Below are the code and all the weights of a small trained network. Each question names an input and a target symbol and asks about switching units off, where a switched-off unit gives its printed mean instead of its output.

import numpy as np


def w(rows, s, z=0):
    codes = np.array(rows[::2]) - 128.0
    scale = np.full(codes.shape[1], s)
    scale[-1] = z or s
    return codes * scale


def f(y):
    return np.maximum(y, 0)


def softmax(a):
    e = np.exp(a - a.max(-1, keepdims=True))
    return e / e.sum(-1, keepdims=True)


def log_softmax(a):
    a = a - a.max(-1, keepdims=True)
    return a - np.log(np.exp(a).sum(-1, keepdims=True))


def net(x, mask):
    ids = ['αδζξσφω'.index(c) for c in x.split()]
    T = len(ids)
    res = E[ids] + P[:T]
    r = res
    for j in range(3):
        rows = slice(2 * j, 2 * j + 2)
        q, k, v = (r @ M[0][rows].T for M in (Q, K, V))
        z = softmax(np.where(np.tri(T) > 0, q @ k.T / 2**0.5, -1e9)) @ v
        o = O[0][rows]
        res = res + np.where(mask[j], z, o[:, -1]) @ o[:, :-1]
    y = f(res @ A[0][:, :-1].T + A[0][:, -1])
    res = res + np.where(mask[3:15], y, B[0][:, -1]) @ B[0][:, :-1]
    return log_softmax(res[-1] @ U[:, :-1].T + U[:, -1])


Q, K, V, O, A, B = {}, {}, {}, {}, {}, {}
E = w([
[87,109,30,159,105,133,5,38,145,132,77],'α',
[54,175,121,226,57,105,82,152,50,166,171],'δ',
[121,83,102,128,116,100,78,72,140,217,151],'ζ',
[96,138,122,142,31,159,194,172,161,66,31],'ξ',
[68,52,107,133,9,162,83,40,172,161,129],'σ',
[188,166,132,107,160,94,160,168,121,152,96],'φ',
[163,159,224,89,69,99,250,174,144,153,161],'ω',
],0.016)
P = w([
[170,148,40,210,93,116,111,96,185,103,161],'0',
[72,162,123,104,119,69,100,84,133,161,72],'1',
[131,35,156,182,142,185,142,36,61,55,144],'2',
[101,53,179,75,136,34,91,159,118,145,126],'3',
[190,53,44,169,44,132,161,113,153,89,113],'4',
[114,194,129,106,131,172,65,129,137,194,55],'5',
[87,76,83,155,148,189,152,177,248,101,215],'6',
[134,114,173,99,143,126,68,166,130,162,95],'7',
[157,122,91,193,33,157,194,158,99,51,96],'8',
[147,125,162,91,139,150,58,166,136,160,83],'9',
],0.015)
Q[0] = w([
[2,172,131,68,232,137,101,199,206,126,168],'head 1',
[158,158,41,138,78,77,121,196,216,153,209],'head 1',
[16,157,193,92,211,161,75,135,143,72,155],'head 2',
[90,138,52,69,141,119,119,232,242,166,191],'head 2',
[117,96,93,103,185,122,79,175,108,105,64],'head 3',
[221,133,125,146,151,136,213,108,111,150,177],'head 3',
],0.0077)
K[0] = w([
[138,32,137,129,176,9,103,158,67,2,163],'head 1',
[32,116,217,37,165,61,88,184,63,214,119],'head 1',
[122,8,76,187,165,33,124,153,108,9,220],'head 2',
[117,13,181,55,149,70,116,173,90,134,79],'head 2',
[101,132,116,128,217,151,106,140,113,140,94],'head 3',
[197,189,92,141,169,87,192,94,138,95,183],'head 3',
],0.0094)
V[0] = w([
[115,47,128,144,117,156,107,42,144,229,223],'head 1',
[230,157,77,105,200,47,60,104,145,167,127],'head 1',
[109,148,78,235,161,76,131,230,8,200,145],'head 2',
[164,104,226,100,158,117,253,125,156,193,189],'head 2',
[125,170,152,51,190,155,147,110,95,191,44],'head 3',
[131,149,156,77,157,199,188,145,108,99,230],'head 3',
],0.0067)
O[0] = w([
[128,189,157,70,198,188,127,147,88,134,8,160],'head 1',
[133,121,74,64,48,171,131,135,122,147,204,139],'head 1',
[177,119,73,12,108,81,101,157,77,98,160,112],'head 2',
[133,182,136,147,91,143,90,43,63,67,98,78],'head 2',
[162,122,79,164,90,71,112,169,115,206,162,64],'head 3',
[143,133,166,161,157,142,68,114,129,96,162,2],'head 3',
],0.011,0.008)
A[0] = w([
[144,142,124,106,203,2,85,86,121,119,82,7],'neuron 1',
[136,161,158,137,198,114,187,143,149,135,114,41],'neuron 2',
[178,134,80,92,128,141,211,141,127,37,67,140],'neuron 3',
[214,173,159,190,76,184,127,26,106,57,130,2],'neuron 4',
[116,137,201,179,126,52,99,147,173,207,113,94],'neuron 5',
[132,75,169,94,25,135,164,119,106,181,171,163],'neuron 6',
[178,211,195,84,145,95,36,134,65,185,177,43],'neuron 7',
[113,113,184,170,121,177,138,119,207,46,85,149],'neuron 8',
[210,130,76,174,120,195,170,66,122,47,182,78],'neuron 9',
[90,178,114,24,106,108,144,136,67,204,93,185],'neuron 10',
[142,95,71,82,93,128,158,137,94,46,196,12],'neuron 11',
[39,114,173,97,67,79,125,170,111,104,92,190],'neuron 12',
],0.008,0.004)
B[0] = w([
[60,178,181,116,127,172,144,91,155,163,175,143],'neuron 1',
[85,165,97,144,101,100,131,101,125,139,129,160],'neuron 2',
[50,103,128,88,128,113,82,56,139,115,187,212],'neuron 3',
[97,91,65,106,180,115,115,246,147,126,150,175],'neuron 4',
[162,171,167,73,71,183,82,121,189,77,127,180],'neuron 5',
[85,175,148,94,174,97,119,101,113,122,136,208],'neuron 6',
[190,36,107,134,113,150,142,165,132,180,111,147],'neuron 7',
[198,79,166,133,165,94,88,151,82,186,131,218],'neuron 8',
[156,238,98,146,221,101,161,123,116,76,154,174],'neuron 9',
[104,129,142,216,80,134,108,126,151,74,103,248],'neuron 10',
[254,87,119,210,68,188,131,140,56,163,83,173],'neuron 11',
[159,186,127,120,160,179,144,102,121,147,111,212],'neuron 12',
],0.0091,0.015)
U = w([
[114,135,121,140,165,124,136,99,128,93,100,66],'α',
[121,72,177,224,121,139,182,68,170,78,133,93],'δ',
[233,53,140,76,85,179,114,208,135,96,32,85],'ζ',
[39,210,172,120,100,122,102,1,134,96,144,184],'ξ',
[168,165,111,148,147,192,200,39,132,142,129,71],'σ',
[99,110,122,114,131,172,201,119,143,173,142,98],'φ',
[151,145,150,108,131,120,133,122,102,206,53,254],'ω',
],0.0059,0.0033)

Each question gives the input, a string of symbols that net reads in full, and the target symbol t.
The units are the heads (2 rows each of Q, K, V and O) and the neurons (one row each of A and B). Each row of codes is followed by its name. A weight is (code - 128) times the scale printed after its matrix; where a second scale follows, it is the last column's (O, A, B and U).
mask holds one flag per unit, heads first, then neurons. A switched-off unit (its flag False) gives its mean, the last column of its rows in O or B, instead of its output. The means were averaged over made-up inputs and are rounded, as every weight is.
A unit's drop is (log p(t) with every unit on - log p(t) with that unit switched off) / (log p(t) with every unit on - log p(t) with every unit switched off).
unit that matters most: the unit with the biggest drop
top k neurons: the k neurons with the biggest drops, biggest first
heads that matter: for each layer, one digit per head in row order, 1 if its drop is at least 0.15 and else 0, layers parted by /
input ω σ ω ξ ω ω, target ζ: unit that matters most	head 3
input δ α φ φ σ φ ξ ω, target ξ: heads that matter	000
input φ ξ ω φ σ φ φ, target σ: heads that matter	110
input ξ ξ ζ δ δ φ, target ξ: heads that matter	100
input σ σ ω φ ω ω σ, target σ: heads that matter	110
input ω δ δ φ, target ξ: heads that matter	000
input ξ φ ξ ζ ζ, target σ: top 3 neurons	neuron 11; neuron 9; neuron 6
input ζ ζ ξ δ ζ ω α, target ζ: top 2 neurons	neuron 11; neuron 6
input ω α ξ ω ω, target φ: heads that matter	110
input φ δ φ ω σ, target ζ: heads that matter	010
input δ ω δ, target ζ: heads that matter	010
input α ζ ζ ζ δ σ ω ζ ω, target ω: heads that matter	111
input ζ φ ζ α ω φ ζ α δ, target σ: heads that matter	100
input α ω ξ ω ξ, target α: heads that matter	010
input ω φ φ φ ω φ, target ζ: top 2 neurons	neuron 7; neuron 3
input ζ σ ξ α ω φ δ, target φ: heads that matter	010
input φ φ φ ξ, target ξ: top 4 neurons	neuron 6; neuron 8; neuron 4; neuron 7
input ξ φ δ ξ ζ ω, target ξ: unit that matters most	neuron 11
input φ σ φ ω σ φ ξ δ ω, target σ: top 4 neurons	neuron 11; neuron 9; neuron 6; neuron 10
input ζ δ σ α ζ ξ, target ξ: unit that matters most	neuron 3
input ω ω δ δ ξ ξ ω δ, target ζ: top 3 neurons	neuron 7; neuron 3; neuron 6
input ξ ω φ δ δ δ ξ, target ζ: top 2 neurons	neuron 11; neuron 6
input ζ δ ζ α ω, target ζ: top 2 neurons	neuron 11; neuron 9
